Here is a tiny trained network, its code and every weight. The questions are about switching its units off for an input and a target symbol, where a switched-off unit gives its printed mean instead of its output.

import numpy as np


def w(rows, s, z=0):
    codes = np.array(rows[::2]) - 128.0
    scale = np.full(codes.shape[1], s)
    scale[-1] = z or s
    return codes * scale


def f(y):
    return np.maximum(y, 0)


def softmax(a):
    e = np.exp(a - a.max(-1, keepdims=True))
    return e / e.sum(-1, keepdims=True)


def log_softmax(a):
    a = a - a.max(-1, keepdims=True)
    return a - np.log(np.exp(a).sum(-1, keepdims=True))


def net(x, mask):
    ids = ['ΘΛΞαπσφ'.index(c) for c in x.split()]
    T = len(ids)
    res = E[ids] + P[:T]
    u = 0
    for l in range(2):
        q, k, v = (res @ M[l].T for M in (Q, K, V))
        z = softmax(np.where(np.tri(T) > 0, q @ k.T / 2**0.5, -1e9)) @ v
        res = res + np.where(mask[u], z, O[l][:, -1]) @ O[l][:, :-1]
        u += 1
        y = f(res @ A[l][:, :-1].T + A[l][:, -1])
        res = res + np.where(mask[u : u + 8], y, B[l][:, -1]) @ B[l][:, :-1]
        u += 8
    return log_softmax(res[-1] @ U[:, :-1].T + U[:, -1])


Q, K, V, O, A, B = {}, {}, {}, {}, {}, {}
E = w([
[166,251,229,141,239],'Θ',
[174,190,78,240,64],'Λ',
[150,186,177,128,95],'Ξ',
[176,160,103,56,254],'α',
[65,171,232,89,109],'π',
[124,199,128,148,126],'σ',
[82,180,200,101,124],'φ',
],0.0092)
P = w([
[47,225,99,193,55],'0',
[189,135,77,63,3],'1',
[67,106,140,213,116],'2',
[161,166,65,53,51],'3',
[82,90,149,186,137],'4',
[138,185,67,42,86],'5',
[93,80,159,168,160],'6',
[129,183,86,26,107],'7',
[91,83,180,167,184],'8',
[125,184,95,11,126],'9',
[103,80,189,168,190],'10',
],0.0066)
Q[0] = w([
[129,120,113,251,139],'L0H1',
[144,243,107,52,94],'L0H1',
],0.023)
K[0] = w([
[169,132,72,199,100],'L0H1',
[183,139,151,94,250],'L0H1',
],0.024)
V[0] = w([
[1,107,123,59,12],'L0H1',
[80,50,11,100,193],'L0H1',
],0.0091)
O[0] = w([
[240,84,144,138,65,56],'L0H1',
[119,71,1,96,101,2],'L0H1',
],0.0079,0.0069)
A[0] = w([
[150,85,102,9,108,173],'L0N1',
[49,78,46,243,105,34],'L0N2',
[155,73,92,77,125,136],'L0N3',
[159,58,128,168,142,30],'L0N4',
[50,74,154,176,193,30],'L0N5',
[220,84,39,237,126,122],'L0N6',
[151,144,75,240,218,255],'L0N7',
[164,129,83,2,31,186],'L0N8',
],0.0086,0.001)
B[0] = w([
[33,91,102,142,93,152],'L0N1',
[74,185,92,119,69,140],'L0N2',
[146,175,175,193,149,136],'L0N3',
[74,147,116,107,156,129],'L0N4',
[166,99,90,175,74,225],'L0N5',
[132,40,197,122,176,137],'L0N6',
[121,101,193,53,143,252],'L0N7',
[127,81,65,60,8,164],'L0N8',
],0.015,0.004)
Q[1] = w([
[79,163,202,245,6],'L1H1',
[126,47,50,174,122],'L1H1',
],0.015)
K[1] = w([
[128,249,197,217,109],'L1H1',
[174,66,111,203,59],'L1H1',
],0.017)
V[1] = w([
[137,124,128,99,137],'L1H1',
[149,2,139,136,185],'L1H1',
],0.01)
O[1] = w([
[110,144,148,115,134,132],'L1H1',
[59,254,117,31,223,10],'L1H1',
],0.0044,0.013)
A[1] = w([
[88,122,103,225,98,193],'L1N1',
[130,91,106,142,137,45],'L1N2',
[172,189,162,43,119,182],'L1N3',
[146,151,184,125,148,2],'L1N4',
[102,126,100,160,111,181],'L1N5',
[249,190,51,139,132,122],'L1N6',
[94,148,168,156,113,147],'L1N7',
[166,57,141,160,159,180],'L1N8',
],0.016,0.0028)
B[1] = w([
[104,193,156,111,171,200],'L1N1',
[119,114,143,180,133,131],'L1N2',
[102,175,177,211,121,201],'L1N3',
[128,107,55,63,114,233],'L1N4',
[98,147,77,130,124,152],'L1N5',
[245,119,2,170,192,133],'L1N6',
[120,141,137,145,169,244],'L1N7',
[105,39,127,105,170,206],'L1N8',
],0.018,0.011)
U = w([
[98,252,218,134,226,224],'Θ',
[150,34,164,23,164,208],'Λ',
[187,136,109,144,117,44],'Ξ',
[76,161,47,4,70,119],'α',
[125,109,196,102,28,4],'π',
[210,180,47,71,173,56],'σ',
[146,128,164,82,60,21],'φ',
],0.0034,0.0029)

Each question gives the input, a string of symbols that net reads in full, and the target symbol t.
The units are the heads (2 rows each of Q, K, V and O) and the neurons (one row each of A and B). Each row of codes is followed by its name. A weight is (code - 128) times the scale printed after its matrix; where a second scale follows, it is the last column's (O, A, B and U).
mask holds one flag per unit, layer by layer, with each layer's heads first. A switched-off unit (its flag False) gives its mean, the last column of its rows in O or B, instead of its output. The means were averaged over made-up inputs and are rounded, as every weight is.
A unit's drop is (log p(t) with every unit on - log p(t) with that unit switched off) / (log p(t) with every unit on - log p(t) with every unit switched off).
The circuit of an input: a set's keep is (log p(t) with only the set's units on - log p(t) with every unit switched off) / (log p(t) with every unit on - log p(t) with every unit switched off). Starting from the 12 units with the biggest drops (on a tie, the unit counted first), units are removed one at a time, each time the one whose removal leaves the highest keep (on an exact tie, the one counted first), for as long as the keep stays at least 0.8.
units of the circuit, in order: the units of the circuit, biggest drop first
k most important neurons: the k neurons with the biggest drops, biggest first
top k neurons in layer l: the k neurons of layer l with the biggest drops, biggest first
drop of u: that unit's drop, to one decimal
input α Θ Λ σ Ξ σ Λ, target Λ: units of the circuit, in order => L0N6; L1N8
input φ π π Λ Θ φ Θ π π, target Λ: units of the circuit, in order => L0H1; L1N8; L1H1
input Θ φ π Ξ, target Θ: units of the circuit, in order => L0H1; L1N3
input π Λ σ π σ α Λ, target Λ: units of the circuit, in order => L0N6; L0H1; L1N8
input Θ α α π φ π α σ α Θ φ, target Λ: units of the circuit, in order => L0H1; L1N8
input Ξ α π σ Ξ σ α φ σ, target Λ: 2 most important neurons => L1N8; L1N3
input π Θ Θ φ Θ π Θ φ σ, target Λ: 3 most important neurons => L0N5; L1N8; L1N3
input Θ Λ α σ, target α: units of the circuit, in order => L0H1; L0N8; L1N5
input σ π Θ π Θ Θ σ σ α Λ, target α: units of the circuit, in order => L0H1; L0N2
input Θ σ α φ π π σ Λ, target α: 2 most important neurons => L0N2; L0N8
input Ξ Ξ Θ Θ π σ σ α Ξ σ, target α: top 2 neurons in layer 0 => L0N8; L0N1
input π φ Ξ σ, target σ: top neuron in layer 0 => L0N7
input π α σ Ξ, target α: 2 most important neurons => L0N8; L0N1
input Θ Θ α π, target α: top 3 neurons in layer 0 => L0N8; L0N1; L0N7
input Λ π α σ α, target Λ: 2 most important neurons => L0N8; L1N8
input π Θ Θ π α Θ π, target Λ: 2 most important neurons => L1N8; L0N5
input φ σ φ Ξ, target Ξ: top 3 neurons in layer 1 => L1N6; L1N4; L1N3
input π σ σ π, target π: top 3 neurons in layer 0 => L0N8; L0N5; L0N1
input Θ Ξ Θ Ξ, target Θ: most important neuron => L0N7
input Λ α Θ σ α φ, target α: most important neuron => L0N8
input Θ σ σ Ξ α σ α φ α, target Λ: 2 most important neurons => L1N8; L0N8
input Ξ Θ Λ σ φ Θ Θ, target Λ: 2 most important neurons => L1N8; L0N5
input Θ σ α π α α, target α: drop of L0H1 => 1.7
input π Λ Λ σ Λ α, target α: drop of L0N1 => 1.0
input φ Θ σ Θ Θ, target Λ: drop of L0N5 => 0.2
input Θ φ α π Ξ φ, target α: drop of L0H1 => 1.7
